Below is a small trained network, with its code and all its weights. Each question gives an input and a class and asks what happens when units are switched off, that is, made to give their printed mean instead of their output.

import numpy as np


def w(rows, s, z=0):
    codes = np.array(rows[::2]) - 128.0
    scale = np.full(codes.shape[1], s)
    scale[-1] = z or s
    return codes * scale


def f(y):
    return y / 2 * (1 + np.tanh(0.7978845608 * (y + 0.044715 * y**3)))


def log_softmax(a):
    a = a - a.max(-1, keepdims=True)
    return a - np.log(np.exp(a).sum(-1, keepdims=True))


def net(x, mask):
    res = np.array(x, float).reshape(1, 5) / 4 @ E
    y = f(res @ A[0][:, :-1].T + A[0][:, -1])
    res = res + np.where(mask, y, B[0][:, -1]) @ B[0][:, :-1]
    return log_softmax(res[-1] @ U[:, :-1].T + U[:, -1])


A, B = {}, {}
E = w([
[231,83,144,118,101,162,108,177,69],'x0',
[113,117,217,106,212,105,200,132,103],'x1',
[89,68,147,135,23,122,217,188,135],'x2',
[74,157,212,173,93,150,3,155,143],'x3',
[41,60,101,111,104,95,48,95,15],'x4',
],0.012)
A[0] = w([
[166,105,174,127,108,173,119,147,95,58],'N1',
[148,154,177,107,140,146,111,193,214,18],'N2',
[108,131,246,80,186,95,171,128,97,65],'N3',
[104,105,130,115,45,129,163,195,156,33],'N4',
[113,131,182,235,151,150,82,173,147,56],'N5',
[153,228,105,133,92,180,158,146,128,91],'N6',
[155,159,92,200,108,128,77,118,126,9],'N7',
[119,167,227,81,210,44,187,168,60,130],'N8',
[174,88,105,142,102,193,102,156,127,197],'N9',
[67,50,106,106,104,97,122,168,115,112],'N10',
[58,111,109,116,180,97,128,101,184,66],'N11',
[137,121,72,70,180,103,147,127,125,39],'N12',
[112,243,139,150,129,118,190,115,154,226],'N13',
[143,204,111,135,190,180,109,121,84,24],'N14',
[167,105,141,73,173,94,188,91,88,22],'N15',
[145,130,22,112,75,135,122,113,137,57],'N16',
[72,132,109,84,137,90,96,123,13,63],'N17',
[112,204,196,131,98,165,71,188,110,99],'N18',
[171,126,10,111,114,102,163,134,141,26],'N19',
[152,135,77,116,200,152,59,101,153,172],'N20',
[83,125,184,110,110,139,82,106,149,13],'N21',
[112,171,70,169,88,136,119,109,157,90],'N22',
[228,40,144,118,141,153,106,175,70,125],'N23',
[208,141,178,66,100,179,131,142,115,59],'N24',
[172,156,178,135,142,150,163,177,165,82],'N25',
[122,94,150,146,66,114,165,152,150,148],'N26',
[144,92,87,66,138,108,183,89,155,3],'N27',
[178,124,143,161,139,156,158,154,191,36],'N28',
[69,134,81,144,112,71,134,86,181,163],'N29',
[58,135,109,137,110,101,157,158,172,90],'N30',
[118,107,154,120,53,164,183,104,137,8],'N31',
[149,144,121,149,125,141,159,107,231,94],'N32',
[149,146,122,79,136,141,187,88,84,40],'N33',
],0.011,0.0022)
B[0] = w([
[119,146,86,80,133,173,181,112,202,179],'N1',
[137,95,109,132,127,70,148,125,59,206],'N2',
[136,124,86,126,125,90,3,200,165,227],'N3',
[185,240,180,83,190,135,123,161,113,204],'N4',
[20,173,153,157,89,72,254,120,113,214],'N5',
[132,105,149,86,66,77,61,89,59,187],'N6',
[149,130,140,115,135,90,116,164,126,185],'N7',
[131,120,103,91,153,54,5,161,159,250],'N8',
[111,78,62,143,152,164,51,115,190,198],'N9',
[154,75,145,60,120,170,117,157,56,209],'N10',
[108,108,43,59,173,170,193,31,162,193],'N11',
[93,188,161,171,89,99,202,168,98,185],'N12',
[93,48,120,118,135,169,114,93,116,213],'N13',
[136,214,189,40,177,159,196,156,86,194],'N14',
[90,157,123,139,106,94,121,136,133,209],'N15',
[111,153,101,130,60,106,54,175,139,192],'N16',
[172,95,132,108,71,144,150,36,44,245],'N17',
[22,150,139,158,56,95,193,160,169,230],'N18',
[48,164,178,163,81,75,166,190,166,203],'N19',
[201,202,219,86,219,172,118,203,100,224],'N20',
[111,164,180,67,71,108,156,110,135,189],'N21',
[136,86,70,94,129,116,34,157,172,182],'N22',
[18,97,63,52,175,172,165,56,195,236],'N23',
[76,93,44,36,134,177,177,91,130,197],'N24',
[120,92,120,79,110,114,83,74,36,214],'N25',
[150,202,202,68,217,201,86,139,113,192],'N26',
[59,172,144,143,116,87,178,116,95,194],'N27',
[166,107,119,107,105,87,106,80,70,205],'N28',
[120,106,119,69,167,122,79,58,171,198],'N29',
[114,134,114,68,208,187,157,124,167,177],'N30',
[222,223,140,105,170,151,148,176,86,176],'N31',
[142,55,144,109,93,140,101,61,80,209],'N32',
[81,154,177,164,79,107,172,153,172,182],'N33',
],0.007,0.014)
U = w([
[137,95,144,106,102,134,135,69,7,87],'0',
[151,197,188,96,202,190,156,157,91,139],'1',
[71,164,162,131,79,87,196,139,144,118],'2',
[98,109,100,92,177,185,161,65,186,130],'3',
[123,128,117,114,116,94,57,175,153,172],'4',
[106,98,141,119,159,159,120,123,108,255],'5',
[148,126,158,162,143,149,175,141,166,54],'6',
[154,126,140,170,146,143,156,147,131,55],'7',
],0.014,0.0042)

Each question gives the input, the list of numbers given to net, and the class t.
The units are the neurons (one row each of A and B). Each row of codes is followed by its name. A weight is (code - 128) times the scale printed after its matrix; where a second scale follows, it is the last column's (A, B and U).
mask holds one flag per neuron, in row order. A switched-off neuron (its flag False) gives its mean, the last column of its row in B, instead of its output. The means were averaged over made-up inputs and are rounded, as every weight is.
A unit's drop is (log p(t) with every unit on - log p(t) with that unit switched off) / (log p(t) with every unit on - log p(t) with every unit switched off).
The circuit of an input: a set's keep is (log p(t) with only the set's units on - log p(t) with every unit switched off) / (log p(t) with every unit on - log p(t) with every unit switched off). Starting from the 12 units with the biggest drops (on a tie, the unit counted first), units are removed one at a time, each time the one whose removal leaves the highest keep (on an exact tie, the one counted first), for as long as the keep stays at least 0.8.
units of the circuit, in order: the units of the circuit, biggest drop first
most important unit: the unit with the biggest drop
k most important neurons: the k neurons with the biggest drops, biggest first
drop of u: that unit's drop, to one decimal
input [5,8,5,-6,6], class 4: 2 most important neurons -> N8, N3
input [1,0,7,-3,-5], class 1: most important unit -> N4
input [4,-5,5,6,2], class 2: 4 most important neurons -> N18, N20, N5, N8
input [3,-1,8,-1,6], class 1: units of the circuit, in order -> N4, N26
input [8,-8,-7,-1,7], class 3: 2 most important neurons -> N23, N9
input [-8,6,7,7,-2], class 3: 4 most important neurons -> N30, N11, N20, N13
input [1,-1,-6,-6,1], class 1: 2 most important neurons -> N20, N18
input [8,4,8,-3,6], class 1: 4 most important neurons -> N4, N31, N26, N10
input [6,-5,-3,1,-6], class 0: 2 most important neurons -> N6, N28
input [2,-3,5,-5,0], class 1: 2 most important neurons -> N26, N4
input [-2,7,6,5,-6], class 4: 3 most important neurons -> N3, N8, N17
input [-8,-7,7,-2,2], class 3: 2 most important neurons -> N29, N30
input [-7,4,2,2,-6], class 3: 4 most important neurons -> N30, N11, N17, N10
input [4,7,7,4,-8], class 0: units of the circuit, in order -> N25
input [-7,-2,6,5,2], class 3: drop of N30 -> 0.2
input [-7,-2,2,5,0], class 3: drop of N29 -> 0.1
input [-5,4,4,4,-6], class 0: drop of N25 -> 0.1
